Below are the code and all the weights of a small trained network. Each question names an input and a class and asks about switching units off, where a switched-off unit gives its printed mean instead of its output.

import numpy as np


def w(rows, s, z=0):
    codes = np.array(rows[::2]) - 128.0
    scale = np.full(codes.shape[1], s)
    scale[-1] = z or s
    return codes * scale


def norm(h):
    return h / np.sqrt((h * h).mean(-1, keepdims=True) + 1e-5)


def f(y):
    return np.maximum(y, 0)


def log_softmax(a):
    a = a - a.max(-1, keepdims=True)
    return a - np.log(np.exp(a).sum(-1, keepdims=True))


def net(x, mask):
    res = np.array(x, float).reshape(1, 4) / 4 @ E
    u = 0
    for l in range(4):
        y = f(norm(res) @ A[l][:, :-1].T + A[l][:, -1])
        res = res + np.where(mask[u : u + 9], y, B[l][:, -1]) @ B[l][:, :-1]
        u += 9
    return log_softmax(norm(res)[-1] @ U[:, :-1].T + U[:, -1])


A, B = {}, {}
E = w([
[121,228,123,184],'x0',
[129,66,78,232],'x1',
[4,107,155,120],'x2',
[148,116,222,184],'x3',
],0.0018)
A[0] = w([
[93,118,211,163,120],'0.n1',
[180,133,164,159,113],'0.n2',
[254,132,148,136,2],'0.n3',
[149,161,222,199,59],'0.n4',
[145,33,81,155,85],'0.n5',
[151,148,157,45,117],'0.n6',
[194,167,98,113,73],'0.n7',
[195,123,120,125,29],'0.n8',
[153,75,97,103,128],'0.n9',
],0.006,0.0036)
B[0] = w([
[115,111,81,75,247],'0.n1',
[93,90,80,118,204],'0.n2',
[171,128,38,150,201],'0.n3',
[168,42,122,72,232],'0.n4',
[151,188,178,137,223],'0.n5',
[173,160,172,170,253],'0.n6',
[148,116,69,156,192],'0.n7',
[190,104,1,154,148],'0.n8',
[168,115,126,90,206],'0.n9',
],0.0064,0.002)
A[1] = w([
[104,182,133,176,108],'1.n1',
[143,86,139,72,100],'1.n2',
[139,126,74,71,165],'1.n3',
[132,118,140,255,109],'1.n4',
[111,152,69,93,3],'1.n5',
[63,127,160,103,97],'1.n6',
[153,50,92,145,170],'1.n7',
[105,203,30,90,126],'1.n8',
[110,176,104,168,58],'1.n9',
],0.0067,0.0048)
B[1] = w([
[149,113,103,255,149],'1.n1',
[102,135,178,218,188],'1.n2',
[122,110,165,190,244],'1.n3',
[132,217,171,55,166],'1.n4',
[199,218,187,1,130],'1.n5',
[96,135,49,216,164],'1.n6',
[115,173,186,145,254],'1.n7',
[158,23,194,123,214],'1.n8',
[178,90,215,195,141],'1.n9',
],0.005,0.0039)
A[2] = w([
[177,136,17,89,150],'2.n1',
[168,193,93,48,250],'2.n2',
[62,97,90,126,88],'2.n3',
[85,131,154,129,232],'2.n4',
[114,77,130,190,147],'2.n5',
[65,168,69,110,63],'2.n6',
[52,127,122,194,201],'2.n7',
[169,110,136,76,116],'2.n8',
[135,255,186,105,117],'2.n9',
],0.0054,0.002)
B[2] = w([
[2,83,90,158,158],'2.n1',
[57,177,84,209,164],'2.n2',
[99,104,70,149,153],'2.n3',
[136,154,104,182,222],'2.n4',
[178,141,178,84,252],'2.n5',
[131,64,130,144,134],'2.n6',
[216,123,63,169,245],'2.n7',
[64,100,130,125,152],'2.n8',
[159,209,212,143,195],'2.n9',
],0.005,0.0031)
A[3] = w([
[22,111,96,170,133],'3.n1',
[76,153,186,110,198],'3.n2',
[185,45,173,88,130],'3.n3',
[64,158,210,118,137],'3.n4',
[107,240,138,145,2],'3.n5',
[133,80,254,176,191],'3.n6',
[40,149,28,159,126],'3.n7',
[80,31,180,119,115],'3.n8',
[51,140,19,148,136],'3.n9',
],0.0055,0.0023)
B[3] = w([
[206,105,1,159,135],'3.n1',
[151,132,52,172,148],'3.n2',
[47,72,122,100,176],'3.n3',
[151,135,62,214,150],'3.n4',
[102,187,179,106,144],'3.n5',
[136,121,163,55,255],'3.n6',
[164,70,55,153,139],'3.n7',
[69,77,91,43,145],'3.n8',
[152,54,47,183,140],'3.n9',
],0.0057,0.0066)
U = w([
[243,41,28,254,181],'0',
[241,105,243,133,227],'1',
[113,36,224,45,200],'2',
[200,250,216,190,161],'3',
[156,153,142,90,128],'4',
[25,205,44,54,1],'5',
[32,215,28,35,1],'6',
[37,202,45,60,1],'7',
],0.0088,0.0072)

Each question gives the input, the list of numbers given to net, and the class t.
The units are the neurons (one row each of A and B). Each row of codes is followed by its name. A weight is (code - 128) times the scale printed after its matrix; where a second scale follows, it is the last column's (A, B and U).
mask holds one flag per neuron, layer by layer. A switched-off neuron (its flag False) gives its mean, the last column of its row in B, instead of its output. The means were averaged over made-up inputs and are rounded, as every weight is.
A unit's drop is (log p(t) with every unit on - log p(t) with that unit switched off) / (log p(t) with every unit on - log p(t) with every unit switched off).
The circuit of an input: a set's keep is (log p(t) with only the set's units on - log p(t) with every unit switched off) / (log p(t) with every unit on - log p(t) with every unit switched off). Starting from the 12 units with the biggest drops (on a tie, the unit counted first), units are removed one at a time, each time the one whose removal leaves the highest keep (on an exact tie, the one counted first), for as long as the keep stays at least 0.8.
units of the circuit, in order: the units of the circuit, biggest drop first
unit that matters most: the unit with the biggest drop
top k neurons: the k neurons with the biggest drops, biggest first
top k neurons in layer l: the k neurons of layer l with the biggest drops, biggest first
input [5,0,-7,2], class 0: units of the circuit, in order : (0.n3; 2.n1)
input [0,6,3,6], class 2: top 3 neurons in layer 0 : (0.n4; 0.n1; 0.n6)
input [0,-7,2,-3], class 3: unit that matters most : 0.n6
input [-2,7,-4,-3], class 3: top 2 neurons : (0.n5; 0.n1)
input [-1,2,-8,8], class 0: units of the circuit, in order : (0.n3; 0.n8)
input [6,-4,6,-6], class 0: units of the circuit, in order : (2.n7; 1.n4)
input [5,8,1,5], class 3: top 2 neurons : (1.n4; 1.n8)
input [-7,8,-4,-6], class 3: top 2 neurons in layer 0 : (0.n5; 0.n4)
input [5,-6,-3,-8], class 2: units of the circuit, in order : (1.n8; 3.n3)
input [-1,7,5,6], class 3: units of the circuit, in order : (1.n8; 1.n4)
input [-5,-2,7,6], class 0: top 2 neurons : (1.n6; 1.n8)
input [0,7,-6,-7], class 2: top 4 neurons : (1.n8; 0.n6; 2.n7; 2.n4)
input [-4,4,5,4], class 0: top 3 neurons in layer 1 : (1.n6; 1.n8; 1.n3)
input [-6,7,-5,5], class 3: top 3 neurons : (0.n5; 1.n4; 1.n8)
input [7,-8,-8,3], class 0: top 2 neurons : (0.n3; 0.n7)
input [-6,-4,6,3], class 0: top 3 neurons : (1.n6; 0.n4; 1.n8)
input [4,-1,6,-7], class 2: units of the circuit, in order : (1.n8)
input [0,-2,5,6], class 2: top 2 neurons : (0.n4; 0.n1)
input [2,2,-4,-5], class 2: top 2 neurons : (1.n8; 2.n7)
input [-2,-1,1,7], class 2: unit that matters most : 0.n4
input [-2,-8,2,5], class 3: top 2 neurons in layer 3 : (3.n4; 3.n2)
input [4,-6,-7,7], class 0: top 2 neurons : (0.n3; 1.n8)
input [2,-2,6,4], class 0: top 2 neurons : (1.n6; 1.n8)
input [-2,-8,7,7], class 3: top 3 neurons in layer 1 : (1.n8; 1.n3; 1.n1)
